Below is a small trained network, with its code and all its weights. Each question gives an input and a class and asks what happens when units are switched off, that is, made to give their printed mean instead of their output.

import numpy as np


def w(rows, s, z=0):
    codes = np.array(rows[::2]) - 128.0
    scale = np.full(codes.shape[1], s)
    scale[-1] = z or s
    return codes * scale


def f(y):
    return y / 2 * (1 + np.tanh(0.7978845608 * (y + 0.044715 * y**3)))


def log_softmax(a):
    a = a - a.max(-1, keepdims=True)
    return a - np.log(np.exp(a).sum(-1, keepdims=True))


def net(x, mask):
    res = np.array(x, float).reshape(1, 3) / 4 @ E
    y = f(res @ A[0][:, :-1].T + A[0][:, -1])
    res = res + np.where(mask, y, B[0][:, -1]) @ B[0][:, :-1]
    return log_softmax(res[-1] @ U[:, :-1].T + U[:, -1])


A, B = {}, {}
E = w([
[179,131,238,18,186,227,249],'x0',
[3,231,195,87,40,42,212],'x1',
[55,81,235,137,238,81,15],'x2',
],0.0058)
A[0] = w([
[156,132,210,9,152,203,159,97],'neuron 1',
[161,136,233,64,156,197,187,99],'neuron 2',
[212,54,70,123,178,216,65,91],'neuron 3',
[18,189,222,134,63,83,180,97],'neuron 4',
[72,132,46,189,96,38,53,139],'neuron 5',
[65,117,193,155,219,113,72,146],'neuron 6',
[32,190,156,82,86,28,193,96],'neuron 7',
[75,128,6,207,75,58,42,119],'neuron 8',
[48,212,159,73,86,77,150,175],'neuron 9',
[214,58,76,156,200,188,100,116],'neuron 10',
[177,152,204,96,180,203,224,106],'neuron 11',
[210,124,19,88,38,146,246,137],'neuron 12',
[185,147,59,126,46,165,189,117],'neuron 13',
[83,96,230,142,219,88,79,84],'neuron 14',
[29,132,6,219,92,29,72,92],'neuron 15',
[169,155,223,52,172,196,197,164],'neuron 16',
[64,95,252,106,254,82,85,103],'neuron 17',
[124,85,65,61,127,120,155,246],'neuron 18',
[191,86,41,153,199,190,71,107],'neuron 19',
[46,94,222,94,246,100,66,138],'neuron 20',
[195,205,57,129,68,166,185,98],'neuron 21',
[24,188,198,125,66,75,184,116],'neuron 22',
[187,188,51,115,65,163,177,101],'neuron 23',
[162,87,206,36,195,170,203,100],'neuron 24',
[237,64,119,176,215,194,69,118],'neuron 25',
[58,208,178,134,79,122,150,123],'neuron 26',
[135,110,239,75,166,202,210,130],'neuron 27',
[184,186,61,129,76,181,216,122],'neuron 28',
[231,31,95,160,182,180,103,170],'neuron 29',
],0.007,0.012)
B[0] = w([
[137,109,83,90,100,122,89,174],'neuron 1',
[145,101,91,94,89,117,93,174],'neuron 2',
[104,193,151,131,99,184,74,173],'neuron 3',
[131,174,156,138,96,181,90,181],'neuron 4',
[138,112,80,93,102,116,146,208],'neuron 5',
[182,135,135,156,140,100,138,177],'neuron 6',
[98,175,153,135,110,205,74,182],'neuron 7',
[134,90,52,84,96,112,123,212],'neuron 8',
[106,150,159,161,102,174,186,214],'neuron 9',
[106,187,147,133,95,177,122,179],'neuron 10',
[142,115,92,81,112,125,117,180],'neuron 11',
[163,153,136,168,157,90,113,216],'neuron 12',
[174,134,154,163,171,87,70,177],'neuron 13',
[184,167,139,148,177,91,21,157],'neuron 14',
[135,107,59,70,97,120,96,203],'neuron 15',
[130,105,90,103,107,117,152,215],'neuron 16',
[184,144,142,167,170,86,85,178],'neuron 17',
[112,114,144,164,134,104,228,250],'neuron 18',
[126,145,146,124,97,164,119,174],'neuron 19',
[161,148,142,166,151,80,119,191],'neuron 20',
[169,135,156,142,169,98,31,169],'neuron 21',
[124,188,140,141,101,190,121,189],'neuron 22',
[168,143,143,162,181,93,10,167],'neuron 23',
[137,103,84,82,101,127,98,178],'neuron 24',
[132,163,145,139,100,166,129,190],'neuron 25',
[116,160,149,123,109,154,134,168],'neuron 26',
[122,105,72,77,104,108,129,194],'neuron 27',
[172,139,125,152,168,107,108,185],'neuron 28',
[91,162,152,157,87,170,182,211],'neuron 29',
],0.013,0.011)
U = w([
[113,168,155,135,99,219,121,111],'0',
[129,108,56,61,101,110,112,107],'1',
[150,150,149,169,182,67,84,123],'2',
[106,118,146,159,131,102,253,254],'3',
[99,103,155,97,155,142,111,105],'4',
[89,97,142,112,152,146,106,113],'5',
[103,95,154,114,140,141,115,106],'6',
[92,115,138,98,167,143,104,108],'7',
],0.018,0.01)

Each question gives the input, the list of numbers given to net, and the class t.
The units are the neurons (one row each of A and B). Each row of codes is followed by its name. A weight is (code - 128) times the scale printed after its matrix; where a second scale follows, it is the last column's (A, B and U).
mask holds one flag per neuron, in row order. A switched-off neuron (its flag False) gives its mean, the last column of its row in B, instead of its output. The means were averaged over made-up inputs and are rounded, as every weight is.
A unit's drop is (log p(t) with every unit on - log p(t) with that unit switched off) / (log p(t) with every unit on - log p(t) with every unit switched off).
top k neurons: the k neurons with the biggest drops, biggest first
drop when u is switched off: that unit's drop, to one decimal
input [-7,-7,-6], class 0: top neuron => neuron 29
input [-7,-8,-8], class 0: top 2 neurons => neuron 29; neuron 10
input [6,5,0], class 1: top 2 neurons => neuron 27; neuron 16
input [5,3,6], class 2: top 3 neurons => neuron 17; neuron 20; neuron 14
input [-5,-5,5], class 0: top 2 neurons => neuron 29; neuron 25
input [-2,-8,-7], class 0: top 3 neurons => neuron 29; neuron 10; neuron 3
input [7,-6,-3], class 1: top 2 neurons => neuron 27; neuron 24
input [-7,-3,7], class 1: top 4 neurons => neuron 8; neuron 15; neuron 5; neuron 12
input [3,0,-3], class 3: top 2 neurons => neuron 15; neuron 8
input [-2,-4,1], class 0: drop when neuron 19 is switched off => 0.1
input [2,-3,1], class 3: drop when neuron 7 is switched off => 0.2
input [-3,-7,-8], class 2: drop when neuron 14 is switched off => 0.0
input [4,-4,-5], class 2: drop when neuron 13 is switched off => 0.2
input [-7,8,4], class 0: top neuron => neuron 7
